Each name stands for a flat space through zero: a line, a plane or more. A row that begins with a name and a colon came from that space; any other row is followed by the name of the space it lies nearest, among the names in its block.
z981_z227: [ 161   17  299  -92  -80  269 -201  178  230  181 -122 -100 -240 -140
  -37 -226 -299   61  -44  -26  401]
z981_z227: [ 119  286  137 -183  -37 -156   62    7  -72   64  144 -429 -125  496
   70  435  315 -168  137  151    7]
z981_z227: [ 406  597  585 -410  270  -17 -105  427 -186  212  120 -504 -284  670
  378  275   99 -331  154  157  276]
z693_z360: [  69   17  -80   -5  -49  -25 -154   42   68  -68  -32  -38   37    0
  -41   54  -84  -55   83  -71  175]
z593_z316: [-356 -352 -229   81  101   74   11 -135  -82 -173  -97  239  311 -158
 -306 -319 -160   35 -248  -97 -112]
z48_z524: [  -6   43  -18   -5 -113   55 -123  -99   82   39   37  -23  -73  -12
  -30   74 -171  -49  119   -4   98]
z593_z316: [ -84  -71  299  -63   26  314   91  151 -190   69   79  234  -86 -421
   17 -247 -127  243 -246 -203   31]
z981_z227: [ -56  -82   -1  -28   38  -56  180   65  165  103  -77 -166 -166  260
   56  -62  291  -33   79   77 -141]
z593_z316: [ 364  328  -28 -120   40 -127 -145  -27  169   78   43 -278    0  457
  203  326  -44 -194  399   71  189]
z981_z227: [-255 -198 -326  309 -317 -137  -28 -150  161 -160  -91    5   30  -94
 -263  -78  -58  -77   29  121   82]
z593_z316: [-236 -210 -242  141   89 -105  -47 -125   39  -80 -171  207   19 -146
  -81 -194    4  -62  -19  -65 -259]
z693_z360: [-108  -42 -111  163    8 -183   61  -99   61   42   -1  299 -166 -145
  190   21  168  -22   -7  210 -412]
z48_z524: [ -23  104 -125  139 -262 -137 -199   86  223  -34  -30 -275 -170  333
  -19   63 -170 -360  291  282  331]
z693_z360: [ -75  -45  -26 -120  197  -81 -140  125  -91  -63  -95  -68   -7  150
  -17  -13   87 -185  -40  -36  -95]
z48_z524: [-360 -191 -166  181 -211  -17  -49 -104  179  -76  -52   32  -11   74
 -271 -194 -179 -164  -68  232  127]
z48_z524: [-126 -239  -85   39   19   98   48  -16 -168 -116   11  370  102 -572
  -69  -89   70  292 -212 -338 -210]
z593_z316: [ -10   61   31   31   50  107  239  -27  -88   52   59 -141  102  229
   55 -142 -102   -4  166  -38   47]
z48_z524: [ 303  238   64 -100  247  -95  231    7 -192   -6  111  -82  293  279
  206  174  181   80   42   -8  -78]
z981_z227: [-275 -286 -144   -4  104   28   -6 -289   99  -31 -157  223  120 -186
 -293 -181   23  121 -240 -140 -226]
z693_z360: [ 156    6  248 -220  235  129  -33  153 -101  162  -33   98 -215 -244
  223   -5  147  158  -74 -217 -250]
z593_z316: [-328 -254  -90  -29  372 -155  147 -148   -2   20 -176  352  -26  -56
  -10 -203  381   27 -276  -22 -650]
z693_z360: [ -52   23 -158  216 -220 -126   85  -87   14  -48  110  134  -64 -136
   97  132   61   11  119  118 -109]
z981_z227: [-307 -310 -282   87 -310  -11 -126 -140  139 -195  -85 -126   92  -84
 -490    8  -17  -16 -104  -66  186]
z593_z316: [  28  -28  155    3  -16   54  -56  234  101  120  -88  -57 -288  -27
  122 -160   -6  -62   -4  131   32]
z593_z316: [-283  -42 -458  184 -176 -139  147 -229 -161 -344  228  -19  525  323
 -246  156 -115 -159  150   34  132]
z48_z524: [-392 -315 -199   94  -67  163  286 -313 -267 -208  157  342  438 -377
 -354 -113  -29  332 -315 -269 -176]
z981_z227: [-135  -84  166  -17  -10   30 -236  178  225   81 -254 -116 -303   54
 -151 -295 -108 -199 -145  151  210]
z48_z524: [  12   -2   34   16 -138  143  -99  123 -228 -140  127   53  135 -273
  -83   23 -229   71  -88 -129  246]
z593_z316: [-17 137 -55 124 -68 -52 245 -69 -40  -6 129 -47  65 208 106  30  20 -33
 208  50  21]
z48_z524: [ 158   72 -215  -21  116 -169  -11  -50 -115  -50   53 -149  155  269
  174  249   79 -140  244   83 -221]
z48_z524: [ 466  363  227 -320  253  245   66  -80 -133  209  151 -325  168  365
  244  186 -224   71  373 -268  151]
z981_z227: [ 610  655  340 -270  378 -252   80  234 -263  217  186 -236 -219  469
  742  528  394 -164  359  106 -284]
z593_z316: [-287 -350  -67   30  197  -37 -107 -140   22   -9 -273  409 -101 -511
 -164 -265  146  135 -387 -142 -471]
z48_z524: [ -59  -43   94  -30  -28  -14  -79   26  -35    0  -21  129 -140 -263
  -44   43  117   72 -203  -28  -93]
z981_z227: [ 309  137  376 -134  206   84   16  187   81  317  -80  -17 -333  -26
  359  -91   75   76  -34  160 -166]
z48_z524: [ -50    1  -59  -58   97 -247 -159  139   63  -18 -179 -233 -220  276
   18   81  276 -292   73   93 -127]
z693_z360: [ 113   63  105  -38  -18   51  109   -1 -140   66  208  250  -66 -302
  237  200  128  224  -56  -25 -244]
z981_z227: [ 381  292  306 -136   25  182  280   41 -153  222  308  -53  -10   56
  384  223   24  240  126   53  -43]
z693_z360: [  -9   40   90   66 -271  234  -40  -43  -68 -105  124  120  148 -384
 -231  -45 -331  219 -106 -258  470]
z693_z360: [ 245  122  212 -256  148  252   38  107  -90   66  119  -70  163   70
   69   27 -127  159   27 -252  230]
z981_z227: [ 148   85   -5   40 -170   16 -142  -21 -123  -63  112   15   56 -238
    2  210 -148   62  -13   20  107]
z48_z524: [-228 -164 -111  149  -96  106  136  -16   84  -84  -28   49  156   33
 -196 -314 -182   13  -16  -35  215]
z48_z524: [ 182  153  208 -284  304    9   35   18 -331   -8   63   -6  141  -46
   60  215  237  151 -175 -286 -172]
z693_z360: [  13  -42  222 -157  133  248   52  261 -275  -22  111   35  132  -83
   21 -148 -123   99 -206  -99  108]
z693_z360: [  69   34    0  105 -136  -10   27  156   28   36   29  -90 -164    4
  160   -4  -10  -56  166  113   48]
z693_z360: [-182 -132 -160  -79  -36 -117 -280 -138 -136 -249  -92  -12  161 -196
 -414  191   87  -29 -252 -233   22]
z593_z316: [  86  164  160  -59  -61  182  420   14 -249  -55  356  -53  390  186
   -8   88  -16  236  -78  -32  261]
z981_z227: [-396 -440 -297  176  148 -335  -74  101  221  -86 -458   -6 -206   89
 -168 -360  378 -271 -184  230 -423]
z693_z360: [ 149   90  311 -122  103  277   69  164  -82  141  109  171  -55 -200
  193 -142 -163  194  -65 -133   98]
z593_z316: [ 359   69  195 -385  402  -49   80   91 -197   74  -45 -119   65   -1
  151  283  537  253 -158 -315 -345]
z593_z316: [  87  149 -113   56 -173    0  -57    2   80   -2   51 -450   49  499
  -12   74 -279 -286  402  174  355]
z693_z360: [-136   31 -195  234 -212 -147  179 -153   70  -51   45 -137   27  239
  -50   30   27 -122  194  195   24]
[  65  144 -101    6  -75  -75    9 -133 -109 -123  150   73  168  -66
  -11  275   35   65   91 -183   59] : z48_z524
[ 272  -28  441 -344  606  331  317  -15   78  428 -186  130  -89  -67
  274 -389  170  426 -125 -359 -380] : z48_z524
[  35   46   85  -53   67  204  218  -44  -22   21  109  -52  308  238
  -68 -166 -219   98   -7  -29  256] : z693_z360
[-132  168 -219  122  -95 -229  334 -201  -70  -73  234 -232  197  649
   46  247  158 -226  273  311  -86] : z693_z360
[ -40   31 -132  -32  -23 -109 -116 -107    6  -99  -55 -117   40   72
 -145  151   65  -88  101 -184   57] : z693_z360
[ 304  315  202 -202 -105  121 -182   14 -309  -44  249  -16   11 -339
   72  464  -71  176   67 -406  212] : z48_z524
[-277 -176 -204  148  -36 -189   21 -192  -49 -186   26  411  170 -272
 -172   44  155   71 -344  122 -270] : z48_z524
[ 315  308  143  -76    7   46  299   12 -287  -28  262 -207  305  196
  123  253   68  173   92 -101  178] : z48_z524
[ 142 -199  126 -351  377  338  134  -11 -304  -13   48  216  386 -387
  -62  -55   82  503 -304 -607 -204] : z693_z360
[ -45  -15 -213   69   97 -249   15  -76  150   13 -106  -76  -50  331
   98   41  176 -218  184  199 -246] : z693_z360
[ 426  251  292  -96   93  139  -21  211   47  170   22   -8  -98  -63
  306  -25 -129  123  114  -72  220] : z48_z524
[  74  160  123 -304  299  129  270  -27 -288   21  214 -151  285  396
   84  143  120   65   88 -264  -64] : z693_z360
[ 262  133  117   43    1  -21  102   19  141  195  -41 -100 -181   53
  246    7   68   63  151  139  -63] : z981_z227
[ 327   51  464 -143  -80  526  -35  217   38  200    6   20 -103 -495
   17 -271 -385  417  -99 -373  504] : z693_z360
[-368 -274 -436  436 -186 -273   49 -188   99 -201 -163  270   20 -261
 -161 -187   79  -68  -25  110 -247] : z593_z316
[-173 -133 -116   -7   85   37   91 -175 -108 -131   -9   99  308  -41
 -244  -88  -20   99 -161 -182  -30] : z693_z360
[ 267  209   67  -44  167 -115  -39   53   10   86  -60  -57  -84  105
  253   92   82  -56  167  -12  -78] : z981_z227
[-491 -454 -188   55   60   97 -150  -43  -88 -210 -140  415  133 -468
 -365 -346 -119   54 -392 -220 -147] : z48_z524
[-229 -235 -123   75   99   18  -18  -44  227  -26 -270   50   39   48
 -227 -408  -81  -56  -62  -88   62] : z981_z227

Each name stands for a flat space through zero: a line, a plane or more. A row that begins with a name and a colon came from that space; any other row is followed by the name of the space it lies nearest, among the names in its block.
z756z398: [ 130 -340    6   -1  203 -112   52  154  -58  -16   32  224  -68 -293
 -308  -44 -250 -172  127 -142  435]
z983z823: [-355  197 -189 -234  -62  116  -26  226  332  275  181   97  119  380
   89  -74 -100  398   27 -113  431]
z908z910: [   8  -63  -28   -5   99 -112   93 -195 -278   -7  128  210 -109 -191
 -258  162  125 -209  -78 -163  -35]
z983z823: [ 222 -122  -19 -115   72   56  -15  -27  -96 -103    9  -28   32  -11
   -4 -111   36  -92  -71   67   61]
z908z910: [ 104  -75  -38  -25   94   92  105  -33  -63   43   56  -36   70   47
   66 -114  -39  -18 -112  127   81]
z309z322: [ 161 -342  156   38   37   -8  -20  111   97 -235 -102   82  -75 -299
 -127  -73   29 -148  232  -15  253]
z444z333: [ 122  285  141  506 -618  -11 -128 -301  442   66 -125   60   60  253
  -19   23  150  147  647   83  181]
z309z322: [ 125   78  116   92 -208 -147   36 -253  196 -129   33   89  -38  -81
 -206  147  160 -195  215  -16   15]
z444z333: [-126  -99  -69 -420  422   51   34   97 -293  -59  137  252  -82 -155
  -73  353  195    3 -400 -172   -1]
z908z910: [ 294 -202  229  520 -293  -28  -53   51  201 -126 -272 -201  -39  -98
  -58 -320 -286 -147  599  297   68]
z444z333: [  17  187    5  273  -61    4   34 -219 -123  186  -75  -91   44  123
   57  -26    1   99   -7  107 -233]
z908z910: [ -63  177 -108  296  -24  -17  106 -212    9  221  -67  -94  159  155
  -13 -267 -116  142   36  125 -156]
z309z322: [-198  -83 -100 -114  236  -47  103   88   17   80   53   49   14  -39
 -282 -265 -150   64   29  -31  124]
z983z823: [ -61   -4  -67 -181  -74  214  -88  274  210    1    1 -183  107  272
  301 -245  -83  217   -5  138  157]
z756z398: [  55 -121 -177  -18   11   75  -57  152   69  -94   39  229   74   87
 -191  -92 -184   -8  273   79  307]
z983z823: [-180 -170 -228 -155  334   70  200  230 -195   71  180   81   40  -14
  -60  -97 -323  -68 -213   92   60]
z309z322: [ -93 -263  -68  -90  197  -46  124  141 -413  -83  127  -10 -139 -304
   72   78  -98 -320 -346 -127 -213]
z983z823: [ 268 -152  267 -168  -64    9   12  -60  301 -304   -9   18  -54 -164
  -55  130  276 -169  135   79  219]
z908z910: [ -22  126   -8  133 -195  -45   -6 -206  -20  -10   24    6  -24   57
  -76   -4  132  -59  122   -7 -152]
z756z398: [ 113 -361  101  -72  398 -113  223  -21 -279 -200  -47 -135  -68 -499
  -60 -110  -16 -358 -360   15 -276]
z444z333: [ -48 -498   68 -111  451 -144  169  351 -231 -227  -22    1 -168 -577
 -170    3 -320 -384 -185  -44  -85]
z756z398: [ 208  198   73  141 -380   58 -195 -282  151 -117  -56  137    4  209
  -91  136  343   59  397   57   67]
z309z322: [   7  -29 -137  254   33   15   64  -37 -120  159   34  235   52   34
 -139   21 -198   23  151   22  184]
z756z398: [ -36  287 -133   39 -262   13 -114  -99   81  182   74   30   81  328
   76   19   12  168   67  -78   75]
z756z398: [ 176  -98  137 -133  315   23  -79    1 -242 -164 -226 -186  -44 -164
    3  -39  122    5 -214  119 -354]
z983z823: [ 188 -108  142  119 -162   59 -131   50  134 -192 -144   12  -32  -54
   40   37   75  -31  279   85   98]
z908z910: [-247  138 -373 -308  -53   74    5  194  -69   12  316  136   88  243
  225  218 -119  -52 -313 -111  -25]
z983z823: [ 471 -154  197  365 -161  -12   34 -174  174  -38 -230 -277  119  -76
  107 -398 -103  -97  206  235  108]
z908z910: [-162  -27  -97   88 -107  -96   34   17  -68   58   88    2  -56  -38
 -101 -152 -120 -105   76 -132  -19]
z983z823: [-102  -29  -81   32  -31  188  -22  274  172   82    1   17   84  221
  133 -107 -228  209  174  174  255]
z309z322: [  35 -282   77 -310  305   67  -14  243 -105  -88   53  156 -129 -174
 -147  102   16  -16  -54  -64  311]
z908z910: [ -51  147   88  -69   -9  -71  130 -231  -89    2   18 -380  -19  -11
  156 -136  177 -106 -340   68 -520]
z756z398: [ 394 -315  438  336 -208 -121  -44  -69  266 -348 -308 -186 -136 -386
 -166 -200   55 -285  519  167   47]
z444z333: [ 127   86  175  -78   78   74  -83 -197  -45  -54 -125  -23  -37   26
  -44   88  371  151  -13   69 -114]
z983z823: [ 105 -117  -39   38  180   18  150   21 -173   17  -57 -343   98  -62
  222 -327 -221 -120 -327  196 -291]
z444z333: [-178  248 -270    3   12  184   32   28   27  281  139  166  174  437
   62   38 -142  314    4  134  162]
z756z398: [ -62   71 -101  -47  420  -12  219 -252 -156  134   24  147  126  -48
 -202   23   90  103 -275   56 -115]
z444z333: [-119  288 -217 -187  150   57   76 -273 -219   58  149  163  127  146
  119  336  307   78 -466  -62 -320]
z444z333: [ 345  126  225  -11 -566   67 -255 -132  295 -258 -102 -319  -11  182
  351  -42  340  -70  178   81  -76]
z309z322: [ 118  118  143  -45   51  -30   16 -367  -50 -133  -88  -57   -9  -71
  -90   65  435  -21  -99   50 -320]
z309z322: [  14 -178   19   36  137  -84  112   58  -47  -37  -18  -92  -29 -177
 -139 -218 -194 -157    6   53  -32]
z983z823: [ 108 -148    0  -31  -24   -4  -89  122  -79 -111  -16   39  -47 -113
   57   55  -36 -114   -4  -90   76]
z444z333: [ 218   62  220   61 -132   94 -100 -121  340 -110 -210 -166   58  153
  -71 -240  179  181  361  282   80]
z309z322: [-214  -81  -31  -64  224  119   81  425   43  136 -106 -452   84   94
  355 -402 -444  184 -247  248 -189]
z908z910: [ 181  591    3  283 -513   -3  -84 -735   67   52   -7    2  122  401
   44  196  545   84  137   97 -385]
z908z910: [ 214  -33  165  183   10   60  -32 -105   55  -82 -206  -50   32  -47
   24   -4   99   55  139  189  -54]
z983z823: [ 476 -246  416  261 -212  -44  -13 -219  350 -314 -293 -271  -29 -226
 -158 -418  179 -183  494  271  100]
z908z910: [ 134  109   35  135 -351  -43  -16 -208  177   29   40  -86   50  103
  109  -92  107  -59  107  -50   86]
z983z823: [ 136  -20   74  -96  237  -76  198 -290  -98 -151   29   12   13 -199
 -159  119  210 -217 -231  110 -258]
z983z823: [ 356   86  115  338 -497  -91 -124 -412  119 -123  -48  153    2  -39
   -5  183  329 -177  316 -135  114]
z309z322: [  65   75   28   35  -87  -11 -146  -89  -43  -47  -50  158  -50   17
 -102  189  170   45  142  -89   18]
z908z910: [-303 -195 -167 -822  681  -16  107  298 -377   -8  336  326 -123 -292
  -39  478  144  -48 -813 -457  138]
z309z322: [-277  133  -32 -155  447   10  139  -97   29  142  -20  177   57   26
 -353   24  114  310  -66   61  -34]
z309z322: [  34  170  -44  116 -402   71 -161   43  136   56   22  -97   15  325
  144  -75  -84   73  263   76   67]
z756z398: [ -72  397  -94  116 -503  -53  -83 -330  148  158  130  -43   49  357
   35  -63  206   79  155 -121  -48]
z444z333: [ 140 -111   89  278  -29  -63   22 -154   64 -111 -155   87   18 -190
 -174  -71   50  -81  257   43   19]
z908z910: [-175   44  -15 -224   73   45   68  103   91   87   52 -273   48   97
  209 -239  -11  119 -269    9  -81]
z444z333: [ 444 -107  179  422 -316   41  -69 -227  333 -313 -255   30   98  -42
 -125 -152  101 -127  617  328  120]
z756z398: [ -59   94   30   69 -179 -173   21 -240    8  158  112   72  -85  -34
 -211  -44  134  -41   95 -280  137]
z756z398: [-227  284 -263  -52  -11    2   45   -6   53  251  131    3  157  316
   54  -62 -176  189 -137  -11  -36]
z908z910: [ -45 -164 -119  -76  398   26  172  -17 -345  -47   57  171   20 -228
  -34  156   13 -123 -353   -8 -161]
z983z823: [ -23 -226  -84 -107  175  -41  104  175 -209  -89  101   10  -47 -221
   55   45 -181 -257 -251  -63  -59]
z756z398: [ 120  -55  180   -4 -107   38  -31  -81  -28 -263  -97 -223  -83  -99
  129  -14  239 -164  -11  146 -339]
z309z322: [-368 -113 -287 -373  463 -138  172  302 -370  215  295  144  -65 -173
  -78  126 -348 -103 -568 -344   25]
z756z398: [  85   31  108 -223   69  -39  -48 -220 -323 -142   74   81 -177 -148
  -62  359  439 -161 -253 -160 -255]
z756z398: [ 127 -127   90  -51   90  -55    8  -49 -118  -98  -40  -77  -72 -161
 -101  -87   56 -136  -43   -5  -74]
z444z333: [-124   -5 -134  148 -330  121  -98  321  282  -27   -4  -66   95  219
  282 -147 -297   67  267  101  150]
z444z333: [  -4 -367   35 -126   17   20  -97  479  -84 -146   29  -21 -174 -199
   73  -23 -279 -186   62  -95  224]
z444z333: [-193  406 -192  250 -363   26 -113 -186  -40  334   36  -38   97  398
  206  -55   34  274   32 -125 -131]
z309z322: [ 205 -136  172  -81  168 -103   -4 -155  -81 -186 -117  -47  -78 -259
 -234  -64  193 -143  -13   -9 -110]
[ -99  115  -61 -103  176  -13  112 -203 -147   -3   70   95   28  -39
  -39  192  221  -11 -273  -29 -252] : z908z910
[-297  107 -117 -301  611   11  165   64 -164  272   80  168   41   35
 -234  137  -82  294 -358   -8   -7] : z309z322
[  59 -114 -129  -54  156   81   15  108 -117   29   36   80   58   45
  -42  -98 -162   16  -29   67  152] : z983z823
[ 162 -189   33 -126  141   13   56  -26 -313 -158  -23 -296  -33 -188
  211 -180   69 -245 -396   46 -356] : z756z398
[  69 -202  -31 -324  343   93   21   58 -436 -217   22  -96  -72 -174
   87   16  158 -173 -442   44 -344] : z756z398
[ -90  368  -64  -35 -173   61 -122 -156  162  146   35  121   72  365
  -41  147  189  300  137   -5   59] : z309z322
[  27  157   -1  -83   57  -29  -13 -284 -103  -55   14  135    1   -4
 -123  216  340   11 -109  -63 -184] : z444z333
[ 363 -203  374 -100  -87  -41  -73  -71  -70 -249  -55 -102 -212 -319
  149  288  333 -276 -106  -96    2] : z444z333
[ -11 -442  105 -313  479 -108  216  343 -165   67  145  -15 -159 -420
  -95  -17 -308 -215 -354 -173  335] : z444z333
[ -57   75 -150   74 -189   44  -68  129  170  -42   11   57  118  131
  199   74 -132   26   68    7   37] : z908z910
[-127   32 -207   46   65   65   33   50 -182  101  112  240   41   72
   26  197  -95   33  -80  -47   38] : z444z333
